What each symbol does to the points:
kub % fip
kub ! vep
kub ^ dag
tir % nuf
tir ! tos
tir ^ lum
tet % maz
tet ! nen
tet ^ lan
nuf % guz
nuf ! lum
nuf ^ vun
vaf % tiv
vaf ! mus
vaf ^ div
maz % paf
maz ! lib
maz ^ paf
dip % kub
dip ! tos
dip ^ vep
lib % mon
lib ! paf
lib ^ dev
raz % lod
raz ! lur
raz ^ lib
zub % tir
zub ! bul
zub ^ zub
sif % lop
sif ! ral
sif ^ ser
div % ral
div ! tiv
div ^ loz
mon % nol
mon ! dev
mon ^ vep
lan % mif
lan ! gar
lan ^ sif
kas % mor
kas ! raz
kas ^ lod
seb % vaf
seb ! div
seb ^ mus
piv % seb
piv ! nuf
piv ^ guz
fip % dag
fip ! tos
fip ^ let
rar % lan
rar ! mab
rar ^ gar
tak % piv
tak ! tir
tak ^ dag
ral % ser
ral ! loz
ral ^ mab
lod % nok
lod ! lib
lod ^ mon
nol % raz
nol ! zaz
nol ^ nol
mor % lur
mor ! lod
mor ^ vul
lum % dip
lum ! fip
lum ^ dag
guz % mus
guz ! vun
guz ^ dag
dev % zaz
dev ! dil
dev ^ tet
sot % gar
sot ! vuk
sot ^ tiv
let % dip
let ! kas
let ^ mor
dil % lan
dil ! lop
dil ^ mif
nen % kas
nen ! dev
nen ^ nen
vul % mus
vul ! kub
vul ^ fip
dag % kub
dag ! let
dag ^ dip
bul % vul
bul ! dip
bul ^ dag
gar % sif
gar ! div
gar ^ ral
loz % mab
loz ! piv
loz ^ seb
vuk % div
vuk ! seb
vuk ^ loz
ser % sot
ser ! mab
ser ^ sot
mab % mif
mab ! seb
mab ^ vaf
tiv % loz
tiv ! gar
tiv ^ piv
lur % mon
lur ! maz
lur ^ paf
mus % tak
mus ! zub
mus ^ bul
lop % rar
lop ! dev
lop ^ sot
nok % nen
nok ! vep
nok ^ lib
zaz % lur
zaz ! tet
zaz ^ maz
vun % zub
vun ! kub
vun ^ vun
tos % let
tos ! nen
tos ^ tos
vep % tir
vep ! nok
vep ^ nen
paf % lan
paf ! mif
paf ^ dil
mif % dil
mif ! div
mif ^ lop

The rows follow the links: the fewer symbols apart two points are, the more alike their rows tend to be.

Each row is also shifted at random along 3 hidden directions that mean nothing.

Some points, each with a row of numbers:
dil -> [  0,  17, -43,  16,   5,   1,  -6, -13,   6,  -3, -10, -16,  16,   5,  14,   8,   5,   6,   8, -13, -22, -23,   2,   1,   2,   8,   4,   1,  14, -10,  -3, -14,  -1,  -6,  -9,  -3,  -3,  -4,   6,  10,  12,  -9,   9, -11,   0,   8,   4,  25,   7,  -6,  23,  19,   5, -14,   5,  -1,   2,   0,  13,  -4,  -9,  -5,  -3, -15,  24,   1,  20, -12,  -2]
ser -> [  2,   6,  16,  31,  14,   3,   6,   7,  -3,  13,   3,   6,  11,   2,  16, -14, -12,  -3,  -3,  35,  -4,  13, -13, -17,  -2,  -1,  -4,  -8,  21,  -1,  -2,  -2,   5,  10,  17,  -3, -10,   5,  -9,  -7,  15,   6, -34,   5, -10,   1,  -6,   9,   3,  17, -18,  23,  -4,  -2,   0,  -2,  -3,   4, -18,  -1,   3,  -1,  -2,  -7,   4,   6, -17,   3,  -3]
raz -> [ -2, -17,  33, -13,  -6,  12,  12, -25,  -3,  -7,  31,  -3, -22,   2,  -8,  15, -29,   7,  42,  23,  26,   8, -17, -34,  36, -15, -21, -24, -13,  12,  10,  17,  -5, -21,   3,  -3,  26,  -4, -22,  -2, -13,   2, -14, -16,  21,  -3,   8, -16, -17,  33,   2,   3, -20,  20,  -5, -13,  -8,  27, -16,  -4,  21,  23,  -8,  18,  -7,  13, -11,  62, -13]
mon -> [  2, -14,  18, -12,   8,  -4,  18, -28,  -1,   0,  32, -20, -22, -10, -10,  10, -30,  -6,  39,  15,  18,   3,  -2, -25,  20, -13, -20,   6, -13,   8,   8,  15, -26, -31,   0,   1,  34,  11, -26,  10, -10,  12, -11,   8,  20, -10,  -8,  -6, -15,  19,  18,   7, -15,  13,  -7,  -3,  -4,  26, -21,   0,   3,   8,  -2,  10, -15,   8,  -3,  29,  -7]
piv -> [ -1, -11,   6,   4, -33,  -3,   0,  20, -11,  -7, -19,  -7,  21, -11,   8,   9,  -7, -13, -19,  -8,   8, -16, -15,   4,  -6,  16,  27,  11,   3, -19, -13,  -1, -12,  14,  -9,  -5, -14, -26,  26,   0,   5, -22,   7,  20, -17,  31, -14, -22,  11,  -3,   4, -10,  11,  22, -17,  -8,  -4, -34,  31,  21,   5,  22, -10, -15, -28,  -9,  13, -22,  18]
lop -> [ -3,  23, -34,  21,  17,   5,  -4,  -9,  -5,   3, -21, -12,  17,  -8,  22,  24,   6,   8,   9,  13, -21,  -6,  -5,  -7,  -9,   9,  -2,   5,  15, -22,  -5, -25,   3,  -3,  15,  -4, -12, -19,  24,   5,  11, -16, -20, -12, -13,  18,   5,  32,  10,  17,  22,  26,   8,  -7, -12,   1,  -3,   1,  11,  10,  -9,   6,   1, -18,  24,  -1,   5,   1,   3]
nok -> [  1,  -1,  15, -10,  -8, -23,  -7, -12,  11,   3, -15, -11,   3, -19,  -4,  -4,   0,   8,   3,  -7,  -5,   4,   4,  22, -12,  10, -23,  43,  -5, -18,  -6,   2,  12,   3,   4,  -5,  12,   0,  11,   7,  -1,   2,  -2,  10, -24,   3, -21,  -4,  12, -23,  18,   0,  10,  -1, -17,   9,   1,  28,   4,  -5, -21, -11,   1,  -9,   5,  -9, -12, -43,  -8]
vep -> [  1,   4,  15, -14,   5, -23,  10,  -3,  14,   3,  12, -29, -14,  -2,  -8, -30, -38,   2,   1,   0, -10,   1, -11,  13, -13,   9, -14,  32, -11,  -3,  -3,  14, -10, -12,  -4,  -4,  11,  19, -16,  23,   1,  14,   3,  35, -12,   2, -30,   6,   1, -27,  22, -13,   0, -10,  -2,   2,   5,  21, -11,  -2, -15,  -1, -11, -10,   5, -10, -10, -49, -11]
mor -> [ -4,  -3,  25, -11, -17,  20,   8,  -5,  12,  -2,  10,   4,  -2,  21,  -6, -12, -13,  18,  15,   4,   4,  11, -18,  -2,   9,   0, -14, -30, -11,  -9,  -4,   9,  28,  10,  -2,  -7,   5,  -7,  -7,  -3,  -3,  -2,   0, -24, -13,  13,  11,  -4,   1,  -3, -15,  -6,  -2,   4,  18, -19,  -5,  27,   1,  -4,  12,  15,  -8,   4,  11,   2, -14,   8, -18]
lur -> [  0,  -7,   0,  -9, -14,  21,   2, -27,  -9,  -1,  -5,  14,   1,  16,   0,   3,   1,   3,  33,  -6,   7, -10,  -9,   2,   1,   6, -10, -34,  -7, -26,  -9,   1,  13,  17,  -6,  -6,  25, -14,  15, -10,  -4, -16,   2, -18,  -6,  16,  24,  -3,   5,   0, -16,  13,   6,  10,  10, -15,  -4,  18,  15,   7,  13,  14,  -4,   3, -11,   1,  10,   3,   3]
lan -> [ -1,  22, -37,  26,   8,   5,   0, -11,   8,   1,  -6,  -6,  19,   6,  18,  -3,   4,   4,   6,  -3, -24, -13,   0,  -1,  -4,   6,   3,  -3,  17, -14,  -3, -17,   2,   0,   1,  -3,  -4,  -4,   7,   3,  15,  -6,   1,  -3,   0,   8,   3,  30,   5,   6,   4,  24,   5, -18,   4,  -4,   1,   0,   8,   3,  -6,   0,  -4, -15,  24,  -3,  15, -11,  -1]
seb -> [  1, -19,  30,  24,  -9,  -3,  13,  19,   4, -14,  19, -15,   0,  13,  13, -15, -26,   0, -17, -25,  18,  -1, -10, -15,   0,  -1,  15,  -6,  14,  10,   2,  24,  -1,  -8, -29,  -5,  -3,  11, -17,   6,  15,   5,  25,   7,  -2,   7,  -7, -28,   0,   6,   2,   4,  -5,  14,  10,  -5,  -1, -15,   4,   0,   7,   3,  -6, -11, -15,  -2,   0,  -9,  -7]
sot -> [ -1,   0,  19,  36,  10,   3,   4,  10,  -7,  10,   3,  11,  13,  -4,  23,   1,  -7,  -1,   2,  29,  -1,  15,  -7, -29,  -2,   0,  -4,  -3,  22,   6,   1,  -5,   2,   6,  17,  -2, -15,  -6,   0, -11,  18,   1, -31,   3,  -9,   6,  -3,   7,   0,  24, -15,  22,   3,   3,  -9,  -1,  -8,   5, -11,   3,  11,   4,  -2,  -9,  -5,   4, -22,  15,   5]
gar -> [ -1,   9,   4,  37,   8,   4,   6,   7,  -2,   9,   4,   5,  22,   9,  25,  -8,  -7,   1, -11,  21, -11,   9,  -4, -20,  -6,   5,  -1,  -6,  30,   2,  -4,  -1,   4,   6,  16,  -4, -12,   1,   1,  -2,  27,   1, -21,   3,  -9,   4,   1,  13,   1,  13,  -4,  24,   5,  -6,   6,  -2,   2,   4, -13,   2,  -5,   1,  -1, -17,   8,   2, -11,  -9,   2]
vaf -> [ -1, -31,  26,  23,   3,  -4, -16,   9,  -7, -18,  -9,  18,   4, -30,  15,  52,  44,   9, -10, -23,  25,  18,  31, -19,  12, -18,   8,  13,  21,  31,  14,  -7,  -2, -19, -13,  18, -12,  -8,   5, -12,  -8,   2,  28, -30,  26, -31,  14, -23, -21,  41,   8,  15,  -9,  15, -26,  27,  -2, -22,  16, -13,  10, -18,  19,   7,  -7,  12, -13,  63,   1]
lib -> [ -3,  -8,  14,  -9, -10,   0,   9, -37,   5,  -6,  11, -10,  -7, -15,  -1,  12, -28,  14,  41,   5,  14,  -3, -17, -14,  22,  -5, -18,  11, -10, -13,   3,  10,   9, -14,  -6,  -5,  32, -12,  -6,   4,  -3,  -7,   1,  -7,   4,   8,  -8,  -3,  -5,  18,   7,  14,  -8,  14, -16,  -8,  -6,  32,   4,  -4,  15,  19,  -4,   5,   3,   2,   1,  17, -17]
kas -> [ -4,  -5,  34, -13, -22,   6,  -7, -15,   3,   4, -21,  13,   7,  -6,  -1,  12,  14,  19,  14,   7,   5,  17,   2,  10,   6,   6, -24,  -4, -10, -20,  -5,  -7,  31,  15,   8,  -2,  11, -21,  22, -11,  -7,  -8, -11, -30, -21,  12,   8,  -6,   8,  -2, -10,   0,   8,  12, -10,  -4,  -3,  33,  14,  -3,   7,  10,   0,   5,   7,  -5, -25,   7, -10]
mus -> [  2,  -8,  -4,  -8,  23,   5,  -1,  18,   7, -12,  11,   1, -27,  -4,  -1,  21,  -3,  21,  -9,  -1,  15,  -6,  -2, -17,  -1, -11,  24, -12,  -4,  24,  11,   6,  18, -12, -10,   3, -15,   4, -10,  -2,  -9,  -3,  14, -29,  22,  -9,   3, -10, -14,  20,   3, -14,  -7,  13,  -3,  13,  -3, -41,   2, -14,  16,  -4,  -1,  13,  13,  10,  13,  43, -17]

Where do the symbols, taken in turn from left to right, take each start?
Answer with the point's name.
[ -2,  11, -41,   6,  -2,   0,   1, -22,   3, -11,   4,   2,   9,   4,   5,  -1,   0,   5,  25, -21, -11, -17,  -3,  -8,  17,  -4,  -1, -13,   3,  -4,   4,  -6,   6,   1, -16,   3,  13,  -2,  -6,  -4,   2,  -7,  25, -10,  18,  -3,  12,  18,  -3,  10,  -8,  22,  -5,  -8,   6, -11,  -3,   3,  10,  -4,  10,   7,   0,   3,  16,   4,  27,  14,  -6]
% ! ^: ral
[  2, -13,  11,  -1,   1,  12,   6, -15, -13,   7,  -2, -19, -15,  16,  -1,   5,  -2, -20,  14,   9,  12, -11, -10,   9, -21,   8,  -8, -15,  -3, -17,  -7,   6, -29,  -2,  11,  -6,  21,   1,   6,   9,   3, -11, -21,  11,  -9,  16,   9, -16,   8,  -4,  18,   5,   6,  12,  13,   3,   0,  13,   1,  18, -14,   0,  -7,  -9, -35,  -3,   9, -10,  17]
^ ^ %: raz
[  0,   2,  17,  42,   3, -10,   6,  14,   7,  12,  18,  10,  23,  13,  22, -27,  -5,  -7, -20,  14,  -1,  16,   8, -19,  10,  -6,  -8,  -3,  33,  24,   8,  10,   0,  -1,   9,   3,  -1,  25, -26,  -1,  24,  28, -18,  11,   6, -22,  -3,  -2,  -5,   8, -15,  21,  -5,  -9,  13,   0,   8,   8, -30,  -9,  -7, -15,   6, -12,   2,  -6, -15, -11,  -3]
% % ^: tiv
[  1,   3,   4, -21,  18,  19,   9,  11,  14,  -4,  15,   0, -29,  19,  -9,   3,  -2,  16,  -4,  -3,   3,   5,  -7,  -2,   3,  -7,   5, -38, -20,  17,   5,   6,  12, -11,  -2,  -1, -10,   6, -10,   3, -12,   4,   6, -34,   6,  -3,  19,   7,  -5,   7,   6, -21,  -3,   1,  18,  -7,  -5,  -6,  -6,  -7,  13,   3,  -2,  14,  18,   3,  -7,  33, -18]
% ! !: bul
[  1,  -8,  33,  39, -16,   6,   6,  18,   2,  -7, -13, -18,  28,  15,  28, -20, -15,   4, -22, -20,   6,  -4, -20,  -2, -23,  18,   6,  -1,  21, -23, -18,  12,   6,  13, -10,  -7,  -4,  -4,  17,   6,  31,  -8,  15,   6, -34,  31,  -5, -19,  18,  -3,   4,  16,  14,   8,   7,  -9,   3,  -1,  27,   5,  -7,   7,  -9, -34, -12,  -5,  -9, -46,   2]
^ ^: seb
[ -6,  -4,  20,  41,   9,  11,   9,  15,   1,  -8,   7, -11,  12,  -7,  29,  18, -18,  10,  -4,   1,   8,   5, -11, -35,   1,   1,   9,  -5,  28,   5,  -4,   6,  -2,  -5,  -6,  -7, -15, -12,   4,  -1,  24,  -8,   0,  -7,  -6,  20,   1,   0,  -3,  42,  10,  27,  -4,  13,  -7,   2,  -6,  -9,  10,   0,  12,  17,  -5, -13,   4,   3, -13,  26,  -7]
^ ! % !: tir
[  3,   3, -23,  -8,  18,  -4,   2,  14,  13,   4,  -2,   8, -21,   2,  -7,  -7,  -6,  19, -16,   9,   3, -20,  -3,   9, -24,   8,  28,  -1,  -7,  -2,  -1,   6,  28,   9,   4,  -4, -12,   6,   0,  -3,  -2,  -9,  -8, -13,   6,   4,  -5,  -2,   4, -10,  -7, -18,   3,   2,   1,   7,   2, -35,  -4,  -8,   3, -10,  -4,   4,  14,   1,  26, -13, -20]
% ! %: let
[ -3,  -2, -27, -16,  -9, -10,   1,  13,   5,   9,   1,   8,   2,  -9, -10,  -2,  -9,   3, -14,  20,  -1, -24,  -1,   5,  13,   1,  33,  12, -12,   3,   0,   1,   7,   5,  13,  -2, -14,  -6,   1,  -5,  -6, -12, -22,   2,  10,   1, -12,  -1,   5,  -3, -12, -20,   0,   2,  -2,  -3,  -2, -42,  -5,  -1,   2,  12,  -1,   5,  -1,  -1,  30,  -2,  -5]
% ^: zub
[ -2,  -8,  -8, -18,  -1,  -2,   4,  24,  -4,  -5,   7,  -9, -10,   0,  -8,  -2,  -9,  -6, -24, -13,   9, -16,   1,   2,  -1,  -1,  32,   5, -11,  14,  -1,   8, -19,  -9, -13,  -2, -16,   2,  -6,   7,  -8,  -1,  21,  16,   8,   1,  -6,  -8,  -4,  -4,   7, -31,  -3,   3,  -2,   0,   3, -39,   3,   5,   0,  -1,  -1,   2, -13,  -3,  17,  -4,   5]
% ^ ^: dag
[  1,   8, -24,   1,   3,  17,  17, -22,  -4,  -9,   9,   9,  -7,  19,   3, -21, -41,  -4,  29, -12,   1, -27, -40,  -7,  -9,   8,   5, -26, -11, -32, -11,  10,  11,  21, -17, -17,  21,  -7,   3, -11,   3, -25,  16,   4,  -6,  31,   4,  14,  11,   1, -27,  12,   4,  11,  12, -20,  -8,   9,  21,  15,  25,  24, -21,  -5,  -3,  -3,  27, -18,   0]
% !: mif
[ -1,  14, -13, -21, -16,  -3,   2,  21,  -4,   9,   1, -12,   6,  26, -22, -39,   1, -25, -33,  -8, -22,  -9,   5,  37,  -5,  10,   9,   1, -15,   2,  -9,   5, -30,   0,   0,  -1, -14,  15,  -6,  16,   0,  16,   5,  39, -11,  -3,  -2,   4,  10, -48,   4, -33,   3, -25,  24, -12,  11, -12, -10,  12, -23, -10,   4,  -8, -14,  -8,   1, -57,  16]
% !: tos
[  5, -10, -19,  -1,  10,   1,  -8, -26, -21,  -2,  -2,  23, -14,  -3,  -5,   7,  24, -24,  29,  -6,   8,  -7,  16,  -2,  -2,  -8, -13,  -9,   2,  -1,   7,  -5, -25,   5,  -1,   6,  27,   7,  -3,  -9,  -8,   0,   7,  15,  23, -18,  12,  -6,  -9,   8, -19,  17,  -5,   0,   1,  17,   2,   8,  -1,   6,  11, -10,   6,  17, -27,   1,  19,  22,  25]
% ^ !: mif
[ -3,  -5, -18, -16, -14,  -7,   5,  15, -15,  -4,   0,   6,   3, -21,  -8,  17, -13, -11, -11,  10,   4, -13,  -8,  -4,  25,  -2,  28,  14, -14,   5,   2,  -2, -17,   1,   5,   1, -17, -19,   5,  -7, -10, -16,  -9,  23,  13,   2, -15,  -3,   0,   7,  -2, -15,   0,   3, -19,  -7,  -2, -39,   4,  15,   9,  13,  -2,  12, -17,   3,  18,  18,  15]
% ^: dag
[  0,   3, -20, -19,   2, -20, -12,  14,  -3,   2, -11,   8,  -7, -20, -15,  -3,   9, -12, -21,   0,  -6,  -6,  16,  24, -13,   6,  15,  32,  -9,   3,   1,  -6, -10,  10,   7,   6, -17,   3,   9,   0, -12,   1,  -1,  23,  -1,  -1, -19,   1,   3, -22,   0, -26,   7,  -9, -16,  13,   2, -22,   1,   7, -13, -11,   1,   5,  -7,  -2,   9, -22,  16]
! %: let
[ -3,  -9,  33,  -6, -16,  -4,  13, -16,  20,   5,  24, -14,   1,  12, -12, -26, -33,  20,  20,   8,   8,   3, -11,  -5,  19,  -5, -26,  -5,  -8,   1,   3,  25,  21, -13,  -3,  -5,  29,  10, -23,  10,  -3,  13,  -6,  -9,  -4,   2,  -6, -10,   0, -14,   2,   1,  -5,   5,  13, -18,  -1,  37, -20, -14,  -1,  12,  -4,   0,  10,   2, -11, -13, -28]
! ^: dev
[  0,  18, -10,  36,  19,   3,  17,   4,   4,  14,  30,  -4,  10,  18,  19, -27, -34,   2,   2,  32, -16,   4, -15, -30,   7,  -9,  -4, -10,  18,  10,   0,   8,   1,  -1,  11,  -3,  -6,  17, -29,   1,  24,  12, -27,   9,   0,  -3,  -9,  23,  -7,  14, -11,  24,  -8, -14,  15, -14,  -3,   8, -33,  -2,   2,   9,  -4, -11,  21,  -2,  -5,  -3, -13]
^ ^: sot
